Below are the code and all the weights of a small trained network. Each question names an input and a target symbol and asks about switching units off, where a switched-off unit gives its printed mean instead of its output.

import numpy as np


def w(rows, s, z=0):
    codes = np.array(rows[::2]) - 128.0
    scale = np.full(codes.shape[1], s)
    scale[-1] = z or s
    return codes * scale


def f(y):
    return y / 2 * (1 + np.tanh(0.7978845608 * (y + 0.044715 * y**3)))


def softmax(a):
    e = np.exp(a - a.max(-1, keepdims=True))
    return e / e.sum(-1, keepdims=True)


def log_softmax(a):
    a = a - a.max(-1, keepdims=True)
    return a - np.log(np.exp(a).sum(-1, keepdims=True))


def net(x, mask):
    ids = ['αβγδηθλξπστφψ'.index(c) for c in x.split()]
    T = len(ids)
    res = E[ids] + P[:T]
    u = 0
    for l in range(2):
        q, k, v = (res @ M[l].T for M in (Q, K, V))
        z = softmax(np.where(np.tri(T) > 0, q @ k.T / 2**0.5, -1e9)) @ v
        res = res + np.where(mask[u], z, O[l][:, -1]) @ O[l][:, :-1]
        u += 1
        y = f(res @ A[l][:, :-1].T + A[l][:, -1])
        res = res + np.where(mask[u : u + 16], y, B[l][:, -1]) @ B[l][:, :-1]
        u += 16
    return log_softmax(res[-1] @ U[:, :-1].T + U[:, -1])


Q, K, V, O, A, B = {}, {}, {}, {}, {}, {}
E = w([
[123,133,193],'α',
[145,163,69],'β',
[96,60,72],'γ',
[157,83,105],'δ',
[219,103,197],'η',
[103,66,127],'θ',
[36,129,195],'λ',
[88,144,102],'ξ',
[191,55,108],'π',
[88,218,96],'σ',
[167,196,141],'τ',
[4,143,101],'φ',
[47,65,79],'ψ',
],0.02)
P = w([
[152,77,254],'0',
[158,101,228],'1',
[158,118,202],'2',
[160,134,184],'3',
[159,150,163],'4',
[159,168,148],'5',
[157,181,128],'6',
[158,195,114],'7',
[160,207,99],'8',
[154,213,66],'9',
[155,223,48],'10',
[152,229,50],'11',
],0.0036)
Q[0] = w([
[134,85,68],'L0H0',
[77,252,121],'L0H0',
],0.019)
K[0] = w([
[177,133,121],'L0H0',
[112,254,87],'L0H0',
],0.017)
V[0] = w([
[63,140,102],'L0H0',
[61,13,254],'L0H0',
],0.0023)
O[0] = w([
[135,191,177,227],'L0H0',
[212,26,255,2],'L0H0',
],0.0028,0.00072)
A[0] = w([
[242,92,94,99],'L0N0',
[224,93,88,90],'L0N1',
[137,87,189,105],'L0N2',
[158,149,123,254],'L0N3',
[57,182,126,89],'L0N4',
[96,83,101,102],'L0N5',
[249,105,89,141],'L0N6',
[106,167,175,92],'L0N7',
[83,56,95,101],'L0N8',
[45,90,198,45],'L0N9',
[111,74,57,80],'L0N10',
[112,39,113,116],'L0N11',
[112,69,78,100],'L0N12',
[135,136,177,194],'L0N13',
[255,190,206,135],'L0N14',
[218,200,123,127],'L0N15',
],0.0095,0.0056)
B[0] = w([
[240,229,154,197],'L0N0',
[219,219,158,180],'L0N1',
[146,113,55,133],'L0N2',
[26,124,34,206],'L0N3',
[110,227,234,254],'L0N4',
[142,120,182,160],'L0N5',
[194,249,109,210],'L0N6',
[155,154,201,138],'L0N7',
[147,99,208,188],'L0N8',
[119,207,133,174],'L0N9',
[185,127,200,161],'L0N10',
[102,83,132,172],'L0N11',
[156,113,179,161],'L0N12',
[120,76,95,155],'L0N13',
[72,84,200,189],'L0N14',
[124,196,207,165],'L0N15',
],0.013,0.0055)
Q[1] = w([
[145,149,163],'L1H0',
[123,3,96],'L1H0',
],0.033)
K[1] = w([
[171,185,128],'L1H0',
[151,9,194],'L1H0',
],0.013)
V[1] = w([
[102,136,243],'L1H0',
[232,174,254],'L1H0',
],0.0055)
O[1] = w([
[46,29,37,165],'L1H0',
[138,2,179,254],'L1H0',
],0.0048,0.015)
A[1] = w([
[21,97,102,73],'L1N0',
[156,142,169,119],'L1N1',
[196,142,118,56],'L1N2',
[85,107,129,74],'L1N3',
[120,42,170,158],'L1N4',
[171,189,117,108],'L1N5',
[115,168,153,95],'L1N6',
[124,193,208,186],'L1N7',
[162,45,81,24],'L1N8',
[146,112,115,164],'L1N9',
[159,152,176,196],'L1N10',
[113,130,191,90],'L1N11',
[26,32,61,254],'L1N12',
[151,116,1,221],'L1N13',
[191,114,70,65],'L1N14',
[56,50,161,87],'L1N15',
],0.011,0.0048)
B[1] = w([
[170,235,192,191],'L1N0',
[130,101,108,170],'L1N1',
[113,143,192,173],'L1N2',
[117,172,152,150],'L1N3',
[195,151,81,179],'L1N4',
[129,60,128,179],'L1N5',
[127,110,151,171],'L1N6',
[167,111,71,253],'L1N7',
[234,90,109,139],'L1N8',
[111,135,120,133],'L1N9',
[121,139,75,195],'L1N10',
[106,176,121,181],'L1N11',
[2,81,96,188],'L1N12',
[108,216,79,136],'L1N13',
[53,180,163,152],'L1N14',
[143,35,199,197],'L1N15',
],0.017,0.021)
U = w([
[67,140,129,83],'α',
[100,149,5,255],'β',
[144,99,68,66],'γ',
[119,147,102,183],'δ',
[186,138,43,52],'η',
[85,115,49,213],'θ',
[109,151,117,153],'λ',
[58,160,66,148],'ξ',
[224,161,202,157],'π',
[153,253,124,72],'σ',
[110,151,125,130],'τ',
[117,195,219,3],'φ',
[116,112,147,133],'ψ',
],0.0078,0.0056)

Each question gives the input, a string of symbols that net reads in full, and the target symbol t.
The units are the heads (2 rows each of Q, K, V and O) and the neurons (one row each of A and B). Each row of codes is followed by its name. A weight is (code - 128) times the scale printed after its matrix; where a second scale follows, it is the last column's (O, A, B and U).
mask holds one flag per unit, layer by layer, with each layer's heads first. A switched-off unit (its flag False) gives its mean, the last column of its rows in O or B, instead of its output. The means were averaged over made-up inputs and are rounded, as every weight is.
A unit's drop is (log p(t) with every unit on - log p(t) with that unit switched off) / (log p(t) with every unit on - log p(t) with every unit switched off).
The circuit of an input: a set's keep is (log p(t) with only the set's units on - log p(t) with every unit switched off) / (log p(t) with every unit on - log p(t) with every unit switched off). Starting from the 12 units with the biggest drops (on a tie, the unit counted first), units are removed one at a time, each time the one whose removal leaves the highest keep (on an exact tie, the one counted first), for as long as the keep stays at least 0.8.
units of the circuit, in order: the units of the circuit, biggest drop first
unit that matters most: the unit with the biggest drop
k most important neurons: the k neurons with the biggest drops, biggest first
top k neurons in layer l: the k neurons of layer l with the biggest drops, biggest first
drop of u: that unit's drop, to one decimal
input η φ φ λ ψ ξ ψ η φ φ, target φ: 4 most important neurons	[L0N14 L1N0 L0N4 L0N6]
input φ η π λ ψ η λ, target π: 4 most important neurons	[L0N6 L0N1 L0N0 L1N12]
input η φ φ γ θ, target θ: top 2 neurons in layer 0	[L0N4 L0N14]
input β φ φ π π φ φ ξ φ φ, target π: 2 most important neurons	[L0N0 L0N1]
input θ φ φ φ β λ, target β: top 3 neurons in layer 1	[L1N0 L1N15 L1N7]
input σ φ φ π β δ ξ φ ψ φ, target β: 2 most important neurons	[L0N14 L0N11]
input π φ η π η π ψ, target ψ: units of the circuit, in order	[L1N15 L0N8 L0N0 L1H0]
input φ π ψ π η φ η φ φ π λ, target π: unit that matters most	L0N0
input π τ φ σ η τ, target σ: 3 most important neurons	[L0N4 L0N14 L0N15]
input α π σ φ λ φ η γ π π β λ, target β: 2 most important neurons	[L0N14 L0N11]
input φ φ σ η σ φ β π β φ, target β: 4 most important neurons	[L0N11 L0N14 L0N8 L0N12]
input σ φ α β ψ β φ β φ σ ψ τ, target σ: 3 most important neurons	[L0N14 L0N4 L0N3]
input π σ π φ ξ, target ξ: 2 most important neurons	[L1N12 L1N7]
input φ π φ, target π: 2 most important neurons	[L0N6 L0N4]
input φ φ φ ψ φ β γ φ φ γ, target γ: 2 most important neurons	[L1N12 L0N10]
input θ β η π σ λ, target σ: unit that matters most	L0N4
input ψ β δ σ π α, target α: 2 most important neurons	[L1N12 L0N4]
input φ η λ φ φ φ η β α τ β, target β: top 2 neurons in layer 0	[L0N14 L0N3]
input η σ σ φ α, target α: top 2 neurons in layer 1	[L1N12 L1N7]
input π φ π σ θ φ, target σ: top 3 neurons in layer 1	[L1N12 L1N15 L1N5]
input θ φ γ β φ σ φ σ σ, target σ: 4 most important neurons	[L0N6 L0N0 L1N12 L1N15]
input δ η π ψ ψ β σ φ π η, target η: top 2 neurons in layer 1	[L1N10 L1N7]
input τ β φ φ τ, target β: top neuron in layer 0	[L0N15]
input φ ψ ξ σ φ φ θ η, target η: top 2 neurons in layer 0	[L0N14 L0N0]
input σ α π ξ η β π γ π τ σ, target σ: drop of L0N3	0.3
input ψ φ η φ, target φ: drop of L0N9	0.2
input φ σ π ψ η φ ψ α β τ, target β: drop of L1H0	0.7
input α φ θ φ γ, target γ: drop of L0N11	0.1
input β φ ψ σ λ, target σ: most important neuron	[L1N12]
